Each row is followed by its class.
-145 129 -160 17 -328 6 17 -129 -151 -193 344 51 233 96 -5 -80 -205 80
 -48 30 -9 -273 -107 52 17 -456 -9 -24 -225 -226 105 -43 95 22 -31 -179
 156 -164 -690 288 14 -> z631
-111 21 -38 34 -234 74 13 -182 -33 -252 191 11 44 15 -100 16 -136 52 -72
 86 -7 -32 -128 18 65 -318 -10 -82 -147 -161 8 -6 34 -19 -133 -121 40 -4
 -215 119 -21 -> z631
-190 -185 -133 -9 -99 8 130 47 -11 17 -4 -45 -133 53 -70 -138 139 130 7
 144 17 -70 -47 39 21 -48 -166 -65 -91 -356 30 23 60 78 -31 -11 67 -65
 -86 74 -90 -> z548
204 -1 -219 -94 -93 81 102 -42 -145 -165 18 14 198 214 21 111 80 100 -93
 -27 -10 -10 71 100 9 -137 72 104 -51 -302 -75 -2 75 -89 -197 -50 104
 -306 -164 96 -60 -> z189
14 -19 -150 24 -203 103 183 -151 -118 -239 61 7 173 157 -24 -93 -121 135
 8 -109 25 -247 103 -85 -49 -192 94 130 -230 -243 69 -139 4 -41 -30 -85
 189 -117 -293 154 9 -> z189
-167 -36 98 128 41 -226 38 -58 17 -20 99 -2 21 -38 -9 -329 -178 -27 21
 -3 -28 -155 -144 101 -14 -11 -43 -132 -118 -84 77 -51 95 41 83 -98 -37
 155 -34 162 2 -> z631
-21 -203 1 12 26 -109 150 3 -60 -40 -72 -6 -106 74 -12 -321 28 109 136
 -99 32 -220 -7 -4 105 51 -93 87 -112 -160 13 60 126 149 141 -44 -8 56
 18 171 -83 -> z548
-53 -33 3 120 -145 -54 14 114 -228 -2 50 31 161 50 11 -112 -159 -108 71
 142 14 -153 -272 57 34 -254 -9 -8 -2 -20 95 35 10 -18 211 -50 1 -93
 -304 101 -49 -> z631
-266 -162 -7 -4 -175 26 291 -190 -32 -124 53 -75 -296 59 -76 -282 135
 156 153 197 -26 -141 -22 67 14 109 -218 24 -123 -260 48 -54 257 80 -142
 -130 110 -110 -305 387 -120 -> z548
-60 -7 18 1 -233 17 104 -195 133 -80 133 51 258 90 44 -102 -239 -47 -16
 -118 5 -233 32 94 -75 -246 216 -23 -69 8 235 61 -53 -1 -61 -22 72 30
 -220 48 126 -> z631
2 34 91 89 100 -24 -156 17 -13 106 22 13 164 -25 36 16 -215 -21 5 28 -3
 -52 -20 -235 -64 -74 7 -121 81 46 46 19 -188 -100 234 -44 -23 -50 47
 -53 -4 -> z631
168 -68 -182 -51 86 -142 126 -23 52 -88 -98 7 106 149 -31 -11 -28 23
 -147 -34 80 137 98 8 -39 -130 -130 84 -113 -137 25 -16 89 36 -18 -85 14
 -63 -22 95 -21 -> Z230
-209 -182 -36 10 -168 -16 278 53 39 53 -16 -43 -138 134 -117 -243 148
 166 88 150 -47 -42 -158 148 -20 6 -327 -34 -76 -440 17 -4 114 74 -119
 65 -47 -14 -233 164 -131 -> z548
-154 -74 -75 -35 113 -68 -155 54 -84 1 -108 -37 -162 -17 -56 -204 106
 187 -21 -44 82 81 -51 74 -57 85 -167 -171 -16 -94 -83 -8 190 6 4 -82
 -46 232 175 128 -69 -> Z230
186 32 186 -20 274 0 -124 -56 120 -34 -90 37 -12 19 52 81 12 -203 -81
 173 -40 53 98 -79 -10 113 34 -22 77 -35 -143 -52 -155 -84 -64 -61 17
 -124 398 -197 17 -> z631
33 39 -99 -39 18 -49 8 -78 -32 -168 109 17 118 188 58 -103 44 15 -41 -32
 2 -36 72 113 39 -119 -9 49 -63 -210 -17 -48 108 24 -54 58 41 -120 -124
 121 -12 -> z189
-119 -155 -76 -7 15 -25 184 68 70 31 -54 -5 -168 20 -21 -277 135 105 75
 -37 29 37 51 36 -63 168 -181 -48 -113 -194 -6 49 132 25 -54 30 -96 110
 236 67 -69 -> z548
-13 -27 -67 -23 -25 -118 8 -65 -41 -131 0 -4 38 75 -59 -258 -62 163 -6
 -58 -163 34 164 41 -41 -1 -27 -14 -207 -184 209 -57 137 48 -34 -54 24
 45 4 198 -18 -> Z230
235 -23 94 50 220 -124 2 272 -36 102 -149 45 288 123 79 -135 -140 -110
 -17 -191 -2 -247 0 -210 -31 23 98 84 45 118 -78 4 -127 -60 362 148 -49
 -55 172 -52 9 -> z631
-141 -100 196 -45 -129 -47 249 -72 -73 -169 108 -14 -93 67 -55 -300 -67
 143 31 -70 45 41 -53 85 60 -158 -177 91 -203 -196 12 72 226 39 3 -132
 44 47 -239 387 -248 -> z548
-152 -132 -79 9 -139 67 123 -123 -129 -32 138 -21 -160 21 -14 -171 66
 259 54 -2 -8 -26 -65 -10 17 -131 -72 -2 -84 28 -25 35 81 12 26 -16 30
 211 -41 156 -61 -> z548
99 -72 -57 -2 122 62 114 -100 -62 -133 91 -5 -166 100 -63 16 54 49 -8 48
 -1 -26 62 -5 64 39 -18 139 -60 131 -89 65 167 -4 -3 0 17 138 87 136 -14 -> Z759
110 -150 -32 -90 42 82 179 -106 4 -111 9 36 -138 262 -21 80 237 161 63
 106 -38 129 52 -21 50 34 71 48 68 -24 -53 59 -31 -106 -133 -61 -43 193
 387 -4 -70 -> Z759
62 -48 -29 -37 -26 14 -122 93 -30 -118 99 19 201 78 -39 75 -55 -160 82
 -109 -105 -494 18 9 -64 85 156 -28 77 18 -143 -86 -163 -110 85 -7 70
 -146 -206 80 61 -> z631
-259 -19 -144 -39 -194 61 182 -162 44 -97 76 -12 198 195 -42 -284 16 257
 -8 -147 -7 -179 264 114 -239 -79 -96 -2 -329 -623 58 -125 50 129 -258
 -95 207 -304 -203 134 5 -> z189
-218 -25 -89 43 -184 110 -62 -26 -61 64 68 -8 160 -4 -38 75 -4 4 0 63
 -24 -208 -86 47 4 -85 -13 -92 -5 -240 49 -41 21 1 -20 21 118 -194 -540
 175 -28 -> z731
79 -53 -46 -32 -31 57 -18 157 -109 -4 -56 58 54 82 -40 194 110 -165 83
 124 -81 -242 -128 -50 95 -1 124 18 65 -24 -112 -37 -131 -120 61 -76 -36
 -196 -122 72 -39 -> z189
-82 1 -98 3 -35 -1 -45 -72 -75 -110 162 64 202 35 34 -15 -189 125 -78
 -109 -13 -109 13 -70 -18 -308 24 -66 -182 -174 -28 -50 -34 -31 115 -50
 115 -202 -289 30 28 -> z631
103 64 -136 -8 176 -132 47 119 74 24 -125 11 216 56 -39 65 31 -136 -11
 -87 -66 -165 151 67 -46 9 28 114 -78 -274 -151 -99 42 -86 144 -61 125
 -470 -216 114 -78 -> z189
76 38 -299 -69 -52 53 -19 90 66 -170 -141 24 264 146 40 280 40 36 -156
 -13 38 134 259 110 -31 -216 73 67 -47 -294 -61 -66 33 28 -60 -26 134
 -406 -437 96 -48 -> z189
11 -49 -72 -113 95 -51 162 -60 -7 -186 -27 -23 -37 216 -43 -157 39 305
 14 -147 -131 179 188 -82 -44 -36 -111 64 -217 -224 -60 11 -176 65 6 -55
 72 103 188 3 -73 -> z548
-15 81 -281 -69 -156 68 -28 1 -157 -157 65 38 341 199 -56 47 -84 -96 -10
 -224 -109 -249 51 55 -48 -250 117 -24 -37 -159 34 3 9 4 -24 -52 196
 -175 -409 130 15 -> z189
-113 109 -128 65 -270 -81 23 -71 26 -109 108 -42 295 53 -47 -106 -141
 149 -106 63 -32 133 -133 133 -148 -290 -101 -69 -108 -379 105 -46 38 45
 -21 -51 167 -354 -607 146 -25 -> z731
-147 -47 -12 96 -171 -6 -38 -33 -72 -28 147 -38 125 21 77 -53 -168 47 -1
 80 -32 -12 -22 -75 126 -178 33 -109 -92 -165 17 -47 -175 -113 216 -118
 66 -205 -171 47 77 -> z631
-162 -103 -81 61 -215 -57 269 -103 -57 -112 310 31 -18 108 -67 -418 -66
 182 109 51 -43 -22 -67 142 23 -147 -131 21 -207 -246 130 -29 190 192 52
 -166 266 21 -367 297 -77 -> z548
95 -74 -112 -78 -65 15 165 -133 -9 -229 27 16 -89 142 -57 25 51 110 -71
 67 -9 223 59 -12 -19 -82 10 45 -84 -114 -1 -97 92 33 -157 -110 31 16 56
 68 -49 -> z189
-147 13 -191 -25 -317 120 208 -403 -370 -432 379 88 92 125 -74 -200 -326
 441 -53 1 -41 -33 -42 87 87 -594 80 70 -391 -140 239 -31 199 70 -43
 -285 236 150 -645 368 -80 -> z631
-373 -262 94 46 -188 63 221 -121 9 69 183 -42 -346 -42 -9 -349 81 250
 136 148 -7 35 -89 -27 112 -11 -255 19 -74 -242 110 2 88 80 -25 -89 60
 105 -108 191 -285 -> z548
-45 23 -179 22 -9 53 -25 37 23 -103 40 -10 89 118 -49 136 96 -37 -132
 188 54 81 -3 38 -23 -212 -48 70 -140 -205 -12 -13 -76 -22 -35 -3 150
 -319 -341 89 -99 -> z189
56 -105 34 -68 47 90 137 -11 -63 45 23 51 -123 89 -43 -35 75 90 126 121
 38 -62 51 -76 57 92 53 50 2 -37 -72 43 122 -58 -10 -158 -42 70 179 -21
 -42 -> Z759
-49 44 -278 -23 -200 30 -81 -40 -171 -92 318 88 305 51 32 28 -180 -18 -9
 -78 -17 -273 -96 38 -32 -206 51 -153 -58 16 28 20 79 -69 27 -76 -15
 -132 -234 132 79 -> z631
-110 -123 -4 13 3 -2 281 -82 33 -101 -158 19 -259 -15 -65 -216 119 116
 -63 195 1 121 -53 60 65 -36 -176 -67 -46 -152 -61 -1 123 25 -66 -103
 -50 171 204 180 -35 -> z548
-159 -9 -124 7 -184 50 -144 -142 -199 -157 325 6 202 104 -89 13 -185 130
 31 -107 -31 -352 27 -113 -43 -196 120 -140 -202 -105 -8 -150 -178 -127
 36 -143 194 -259 -426 219 47 -> z631

Each row is followed by its class. Each block has new classes.
247 -4 235 -185 -42 -229 12 221 471 380 -160 -3 80 -103 68 -113 -151 24
 89 -89 3 148 -34 143 62 -122 -216 102 -112 198 121 16 238 34 -352 -1
 -217 341 -2 -102 -131 -> S
243 9 221 131 -63 -116 44 -69 69 365 -54 24 311 -212 38 -144 -66 43 -77
 47 -18 38 15 31 321 -58 -60 87 -35 112 61 -59 402 -145 -59 41 -96 25 52
 -222 -80 -> S
127 -14 27 -39 -83 -115 118 -19 224 100 72 66 23 -156 115 -115 82 -95
 -49 -148 25 -45 9 -61 49 113 -26 92 94 126 -40 37 148 27 -3 -53 -14
 -152 38 164 -24 -> F
149 16 205 -103 -151 -243 -25 120 435 75 -9 45 83 -192 138 57 -9 49 -8
 -196 -47 114 -47 -254 64 105 -86 152 -20 7 -140 20 -122 14 2 0 -49 -278
 34 233 -149 -> F
-188 39 95 -170 -57 -112 -218 127 207 32 -198 -30 -1 100 28 171 -145 78
 -15 -22 -11 162 -12 34 -61 -201 -136 -22 -94 -11 39 -75 -157 35 3 -32
 -194 226 -29 36 -84 -> T
118 -35 110 58 14 -87 -185 158 63 84 -114 21 121 199 -20 -88 -153 -22 50
 -2 3 115 -38 97 -129 -198 -201 -25 -87 -40 50 -39 -11 56 -111 -12 -175
 373 17 -143 -64 -> T
124 -20 112 -81 -78 -7 -18 -60 -67 242 71 6 175 -191 -120 -545 -86 -59
 -47 -230 110 -15 -11 -72 117 43 11 89 -193 24 -35 16 299 -105 317 54
 -138 -116 73 -134 -131 -> S
-2 36 -14 -192 -6 -123 -1 14 58 -16 -44 38 -149 155 78 -37 93 -46 -15
 -116 78 -12 131 -3 -89 18 -84 75 -90 145 -62 -10 -35 11 -66 17 -109 27
 -42 99 25 -> W
33 95 111 -147 16 -161 -138 -8 119 161 -90 -43 -133 181 97 -48 59 -30
 -47 -43 93 -51 -43 13 -145 -34 -106 176 -46 255 -81 2 87 -94 -221 -29
 -170 187 -58 -15 67 -> W
33 -54 29 -182 -97 -135 -15 54 332 -11 -60 40 14 -89 86 -104 -29 -7 -19
 -202 -67 109 -79 -62 111 26 -21 71 -30 122 -18 -8 1 56 -38 32 -119 -119
 51 302 -118 -> F
114 46 101 4 -20 -47 -68 53 58 208 -202 68 129 -155 -4 -64 -116 -7 -19
 -35 -12 109 -80 37 11 -161 -116 41 -71 44 54 8 481 -79 -137 29 -200 395
 -36 -226 -94 -> S
55 -5 123 11 91 -61 -103 101 83 6 -135 -28 -73 197 6 210 -79 9 -13 197
 62 62 70 226 -137 -123 -99 10 -19 -68 71 7 -133 45 -132 10 -68 478 3
 -52 -28 -> G
295 128 251 -158 -54 -228 -115 74 235 344 -185 -29 284 -50 171 -157 -132
 59 -81 -106 31 63 -49 -1 52 -80 -227 133 -45 301 -5 -35 239 -101 -85
 154 -236 195 18 -217 -158 -> S
-48 -45 18 224 59 170 63 -54 -119 40 32 -73 20 51 -89 84 -48 -164 26 282
 23 -66 -14 145 -47 -83 149 -105 47 -200 -11 -53 -96 38 -11 -29 138 46
 -307 -146 72 -> G
181 5 264 -189 107 -162 -229 162 322 105 -286 -4 47 133 22 -41 -152 108
 -18 98 53 193 -70 39 -110 -212 -286 81 -163 -54 57 -52 -41 139 -172 73
 -124 339 -12 -67 -116 -> T
